Below are the code and all the weights of a small trained network. Each question names an input and a class and asks about switching units off, where a switched-off unit gives its printed mean instead of its output.

import numpy as np


def w(rows, s, z=0):
    codes = np.array(rows[::2]) - 128.0
    scale = np.full(codes.shape[1], s)
    scale[-1] = z or s
    return codes * scale


def f(y):
    return np.maximum(y, 0)


def log_softmax(a):
    a = a - a.max(-1, keepdims=True)
    return a - np.log(np.exp(a).sum(-1, keepdims=True))


def net(x, mask):
    res = np.array(x, float).reshape(1, 4) / 4 @ E
    y = f(res @ A[0][:, :-1].T + A[0][:, -1])
    res = res + np.where(mask, y, B[0][:, -1]) @ B[0][:, :-1]
    return log_softmax(res[-1] @ U[:, :-1].T + U[:, -1])


A, B = {}, {}
E = w([
[183,2,73,134,113,59,52],'x0',
[124,134,144,81,104,155,113],'x1',
[163,147,210,93,164,82,114],'x2',
[131,123,174,94,96,181,116],'x3',
],0.0075)
A[0] = w([
[120,42,125,126,120,113,90,36],'neuron 0',
[136,119,56,190,1,206,153,131],'neuron 1',
[236,137,219,55,170,106,124,226],'neuron 2',
[207,19,133,208,65,147,30,6],'neuron 3',
[176,77,106,114,107,117,109,42],'neuron 4',
[84,238,161,180,154,190,78,96],'neuron 5',
[2,66,92,158,89,189,117,133],'neuron 6',
[57,173,161,164,175,186,202,40],'neuron 7',
[91,129,91,215,66,121,139,218],'neuron 8',
[131,57,108,96,109,94,82,32],'neuron 9',
],0.0062,0.0023)
B[0] = w([
[131,111,20,157,17,142,80,185],'neuron 0',
[69,52,153,96,254,84,154,234],'neuron 1',
[75,97,199,81,160,112,154,254],'neuron 2',
[80,203,84,166,47,119,106,237],'neuron 3',
[120,182,89,173,61,121,133,177],'neuron 4',
[93,196,90,77,164,163,51,228],'neuron 5',
[84,69,219,90,129,59,162,216],'neuron 6',
[165,181,86,161,46,187,85,232],'neuron 7',
[150,103,138,59,185,95,126,218],'neuron 8',
[63,167,83,156,61,160,108,192],'neuron 9',
],0.0067,0.0043)
U = w([
[72,67,187,80,166,103,168,211],'0',
[145,237,104,153,3,171,126,1],'1',
[159,103,162,105,117,136,170,170],'2',
],0.0065,0.0026)

Each question gives the input, the list of numbers given to net, and the class t.
The units are the neurons (one row each of A and B). Each row of codes is followed by its name. A weight is (code - 128) times the scale printed after its matrix; where a second scale follows, it is the last column's (A, B and U).
mask holds one flag per neuron, in row order. A switched-off neuron (its flag False) gives its mean, the last column of its row in B, instead of its output. The means were averaged over made-up inputs and are rounded, as every weight is.
A unit's drop is (log p(t) with every unit on - log p(t) with that unit switched off) / (log p(t) with every unit on - log p(t) with every unit switched off).
The circuit of an input: a set's keep is (log p(t) with only the set's units on - log p(t) with every unit switched off) / (log p(t) with every unit on - log p(t) with every unit switched off). Starting from all 10 units, units are removed one at a time, each time the one whose removal leaves the highest keep (on an exact tie, the one counted first), for as long as the keep stays at least 0.8.
units of the circuit, in order: the units of the circuit, biggest drop first
k most important neurons: the k neurons with the biggest drops, biggest first
drop when u is switched off: that unit's drop, to one decimal
input [-7,5,-8,-2], class 0: units of the circuit, in order => (neuron 1)
input [8,3,-1,1], class 1: units of the circuit, in order => (neuron 3; neuron 0)
input [6,-3,4,-3], class 1: units of the circuit, in order => (neuron 3; neuron 1; neuron 0)
input [6,5,5,-1], class 1: units of the circuit, in order => (neuron 3; neuron 1; neuron 9)
input [4,-3,1,3], class 1: 3 most important neurons => (neuron 1; neuron 3; neuron 6)
input [7,3,-5,0], class 1: 4 most important neurons => (neuron 3; neuron 0; neuron 9; neuron 4)
input [8,-7,-5,-6], class 1: 2 most important neurons => (neuron 3; neuron 0)
input [-3,1,-6,7], class 0: drop when neuron 1 is switched off => 0.4
input [7,5,6,-1], class 1: drop when neuron 9 is switched off => 0.2
input [-7,0,-8,4], class 0: drop when neuron 7 is switched off => -0.3
